Below are the code and all the weights of a small trained network. Each question names an input and a class and asks about switching units off, where a switched-off unit gives its printed mean instead of its output.

import numpy as np


def w(rows, s, z=0):
    codes = np.array(rows[::2]) - 128.0
    scale = np.full(codes.shape[1], s)
    scale[-1] = z or s
    return codes * scale


def f(y):
    return y / 2 * (1 + np.tanh(0.7978845608 * (y + 0.044715 * y**3)))


def log_softmax(a):
    a = a - a.max(-1, keepdims=True)
    return a - np.log(np.exp(a).sum(-1, keepdims=True))


def net(x, mask):
    res = np.array(x, float).reshape(1, 4) / 4 @ E
    y = f(res @ A[0][:, :-1].T + A[0][:, -1])
    res = res + np.where(mask, y, B[0][:, -1]) @ B[0][:, :-1]
    return log_softmax(res[-1] @ U[:, :-1].T + U[:, -1])


A, B = {}, {}
E = w([
[199,166,137,84,192,109,63,177,3,185],'x0',
[171,30,207,84,178,182,204,98,130,184],'x1',
[160,99,147,111,228,33,72,45,209,82],'x2',
[125,141,127,127,143,132,136,138,138,127],'x3',
],0.007)
A[0] = w([
[199,148,136,89,178,95,49,177,29,207,52],'n1',
[165,35,218,87,176,193,187,107,137,171,65],'n2',
[158,90,145,107,215,24,73,64,187,80,133],'n3',
[97,142,112,141,38,235,189,199,72,183,124],'n4',
[155,49,244,96,170,185,212,99,134,189,89],'n5',
[79,217,52,184,86,44,60,150,129,69,117],'n6',
[63,82,99,174,84,157,189,95,204,69,16],'n7',
[171,40,218,71,174,179,221,102,131,168,67],'n8',
[172,97,166,109,205,2,78,56,185,82,138],'n9',
[90,193,43,152,103,76,61,163,138,68,103],'n10',
[205,179,137,86,189,108,51,173,21,185,28],'n11',
[66,89,118,163,76,150,181,95,199,63,25],'n12',
[77,100,127,189,70,140,197,88,204,71,1],'n13',
],0.0053,0.00077)
B[0] = w([
[212,38,171,48,119,62,178,129,239,31,229],'n1',
[101,180,44,149,189,176,19,58,46,97,205],'n2',
[33,176,196,192,53,87,203,209,55,244,219],'n3',
[43,186,198,204,1,57,233,223,60,235,254],'n4',
[88,158,41,134,176,188,49,65,67,116,216],'n5',
[90,154,68,120,211,216,49,41,51,112,216],'n6',
[197,63,157,71,137,87,167,124,184,63,191],'n7',
[84,170,70,139,181,194,60,82,102,97,213],'n8',
[55,217,206,196,47,80,181,217,52,233,225],'n9',
[92,148,47,151,173,207,56,75,79,102,196],'n10',
[218,56,163,62,139,99,161,132,246,59,234],'n11',
[211,60,143,88,136,90,166,160,195,74,186],'n12',
[198,71,155,77,129,98,146,130,207,93,190],'n13',
],0.0053,0.0061)
U = w([
[58,186,210,174,80,107,189,190,96,248,230],'0',
[103,163,2,135,186,207,17,63,100,88,145],'1',
[252,59,177,74,137,98,167,136,199,30,3],'2',
],0.0092,0.00059)

Each question gives the input, the list of numbers given to net, and the class t.
The units are the neurons (one row each of A and B). Each row of codes is followed by its name. A weight is (code - 128) times the scale printed after its matrix; where a second scale follows, it is the last column's (A, B and U).
mask holds one flag per neuron, in row order. A switched-off neuron (its flag False) gives its mean, the last column of its row in B, instead of its output. The means were averaged over made-up inputs and are rounded, as every weight is.
A unit's drop is (log p(t) with every unit on - log p(t) with that unit switched off) / (log p(t) with every unit on - log p(t) with every unit switched off).
The circuit of an input: a set's keep is (log p(t) with only the set's units on - log p(t) with every unit switched off) / (log p(t) with every unit on - log p(t) with every unit switched off). Starting from the 12 units with the biggest drops (on a tie, the unit counted first), units are removed one at a time, each time the one whose removal leaves the highest keep (on an exact tie, the one counted first), for as long as the keep stays at least 0.8.
units of the circuit, in order: the units of the circuit, biggest drop first
top k neurons: the k neurons with the biggest drops, biggest first
drop of u: that unit's drop, to one decimal
input [5,-2,6,6], class 0: top 2 neurons : n9; n3
input [5,5,4,1], class 1: top 2 neurons : n2; n4
input [-2,5,8,3], class 0: units of the circuit, in order : n9
input [1,6,6,3], class 0: top 3 neurons : n9; n3; n6
input [-5,-6,-4,0], class 1: top 2 neurons : n6; n10
input [2,-8,-5,-8], class 1: top 2 neurons : n6; n10
input [0,-6,-5,6], class 1: top 2 neurons : n6; n10
input [2,1,-1,4], class 2: top 3 neurons : n9; n3; n4
input [8,-7,1,1], class 2: top 2 neurons : n1; n11
input [0,8,8,-2], class 0: top 4 neurons : n9; n3; n6; n10
input [8,-7,-7,8], class 2: drop of n11 : 0.7
input [-4,-1,8,-6], class 0: drop of n2 : 0.0
input [7,3,8,3], class 0: drop of n9 : 1.5
input [3,-1,-1,-7], class 2: drop of n5 : 0.1
input [3,7,5,-4], class 1: top neuron : n2
